Here is a tiny trained network, its code and every weight. The questions are about switching its units off for an input and a class, where a switched-off unit gives its printed mean instead of its output.

import numpy as np


def w(rows, s, z=0):
    codes = np.array(rows[::2]) - 128.0
    scale = np.full(codes.shape[1], s)
    scale[-1] = z or s
    return codes * scale


def f(y):
    return y / 2 * (1 + np.tanh(0.7978845608 * (y + 0.044715 * y**3)))


def log_softmax(a):
    a = a - a.max(-1, keepdims=True)
    return a - np.log(np.exp(a).sum(-1, keepdims=True))


def net(x, mask):
    res = np.array(x, float).reshape(1, 4) / 4 @ E
    y = f(res @ A[0][:, :-1].T + A[0][:, -1])
    res = res + np.where(mask, y, B[0][:, -1]) @ B[0][:, :-1]
    return log_softmax(res[-1] @ U[:, :-1].T + U[:, -1])


A, B = {}, {}
E = w([
[183,227,179,61,49,175,110,185,144],'x0',
[44,119,163,119,130,81,43,215,189],'x1',
[218,157,126,185,139,45,68,133,124],'x2',
[145,82,193,211,95,130,186,254,112],'x3',
],0.0085)
A[0] = w([
[60,111,101,104,72,188,159,93,194,33],'N1',
[185,134,111,137,110,155,187,61,73,94],'N2',
[116,149,178,65,221,126,72,234,215,83],'N3',
[60,108,153,93,87,65,63,118,206,74],'N4',
[224,162,67,117,162,144,237,113,75,92],'N5',
[84,126,177,15,139,245,125,131,116,83],'N6',
[110,203,59,41,113,118,76,73,141,139],'N7',
[169,125,215,212,48,202,163,218,134,196],'N8',
[84,52,62,192,220,99,118,44,179,136],'N9',
[93,147,150,88,125,185,212,112,212,77],'N10',
[208,201,133,139,180,83,78,156,134,40],'N11',
[67,103,99,120,183,68,99,177,240,109],'N12',
[182,173,137,137,163,93,57,77,143,88],'N13',
[241,158,120,196,178,49,86,100,162,103],'N14',
[24,126,134,109,193,164,199,139,85,83],'N15',
[205,238,166,37,41,196,105,171,179,120],'N16',
[140,81,195,193,128,135,162,211,84,1],'N17',
[149,210,136,1,70,131,83,90,137,84],'N18',
],0.0085,0.0029)
B[0] = w([
[212,217,201,166,176,117,78,151,172,163],'N1',
[78,201,146,93,82,83,176,64,219,174],'N2',
[102,205,97,106,52,98,195,23,181,208],'N3',
[152,174,160,113,59,109,149,85,153,188],'N4',
[112,193,88,104,39,78,179,44,194,184],'N5',
[125,206,186,220,197,149,190,211,122,198],'N6',
[211,105,204,105,118,218,44,76,105,209],'N7',
[80,75,244,142,105,197,54,65,113,226],'N8',
[37,63,136,166,192,156,75,66,50,219],'N9',
[132,202,172,174,130,81,165,184,207,167],'N10',
[168,198,145,166,214,107,127,229,163,166],'N11',
[83,171,63,94,64,112,201,55,191,198],'N12',
[165,142,201,182,139,148,95,157,187,171],'N13',
[102,157,154,168,185,92,124,203,213,191],'N14',
[116,221,164,240,159,103,160,197,134,174],'N15',
[1,43,69,121,177,28,199,114,42,247],'N16',
[122,113,183,100,122,221,114,72,140,184],'N17',
[56,38,193,123,142,173,87,107,69,211],'N18',
],0.0078,0.012)
U = w([
[129,171,93,68,41,46,204,49,232,59],'0',
[61,55,118,145,189,65,150,127,97,194],'1',
[165,105,209,110,130,216,54,93,160,55],'2',
[154,186,167,187,202,77,143,248,217,130],'3',
[122,78,108,110,112,121,122,120,125,174],'4',
[193,109,51,66,110,134,159,254,130,3],'5',
],0.0095,0.0057)

Each question gives the input, the list of numbers given to net, and the class t.
The units are the neurons (one row each of A and B). Each row of codes is followed by its name. A weight is (code - 128) times the scale printed after its matrix; where a second scale follows, it is the last column's (A, B and U).
mask holds one flag per neuron, in row order. A switched-off neuron (its flag False) gives its mean, the last column of its row in B, instead of its output. The means were averaged over made-up inputs and are rounded, as every weight is.
A unit's drop is (log p(t) with every unit on - log p(t) with that unit switched off) / (log p(t) with every unit on - log p(t) with every unit switched off).
The circuit of an input: a set's keep is (log p(t) with only the set's units on - log p(t) with every unit switched off) / (log p(t) with every unit on - log p(t) with every unit switched off). Starting from the 12 units with the biggest drops (on a tie, the unit counted first), units are removed one at a time, each time the one whose removal leaves the highest keep (on an exact tie, the one counted first), for as long as the keep stays at least 0.8.
units of the circuit, in order: the units of the circuit, biggest drop first
unit that matters most: the unit with the biggest drop
k most important neurons: the k neurons with the biggest drops, biggest first
drop of u: that unit's drop, to one decimal
input [-5,-3,-6,-5], class 3: units of the circuit, in order -> N15, N1
input [5,5,2,0], class 0: 2 most important neurons -> N3, N9
input [3,-7,2,5], class 0: units of the circuit, in order -> N5
input [7,-6,-4,6], class 1: 4 most important neurons -> N16, N8, N3, N12
input [5,-4,2,4], class 1: 2 most important neurons -> N16, N3
input [-6,8,-8,0], class 0: 2 most important neurons -> N12, N3
input [1,-7,-8,7], class 3: 2 most important neurons -> N15, N10
input [-5,-3,6,-7], class 2: 3 most important neurons -> N16, N7, N9
input [-4,-6,2,1], class 0: 2 most important neurons -> N5, N2
input [5,-6,8,0], class 3: 2 most important neurons -> N11, N14
input [-3,2,8,-8], class 2: 3 most important neurons -> N7, N9, N6
input [-2,-3,-7,-6], class 3: units of the circuit, in order -> N6, N1
input [1,7,-5,-8], class 2: 4 most important neurons -> N7, N18, N5, N1
input [7,-3,1,6], class 1: 2 most important neurons -> N16, N7
input [-1,3,-3,-4], class 2: units of the circuit, in order -> N16
input [6,5,6,0], class 1: 3 most important neurons -> N16, N18, N6
input [0,2,-2,-2], class 4: 4 most important neurons -> N8, N5, N14, N2
input [1,3,-7,6], class 3: 2 most important neurons -> N15, N7
input [-2,-3,-6,8], class 2: drop of N17 -> 0.1
input [7,4,3,8], class 2: drop of N4 -> 0.0
input [-2,6,3,-5], class 0: unit that matters most -> N12
input [0,5,0,6], class 2: drop of N5 -> 0.2
input [2,0,5,-3], class 3: drop of N8 -> 0.2
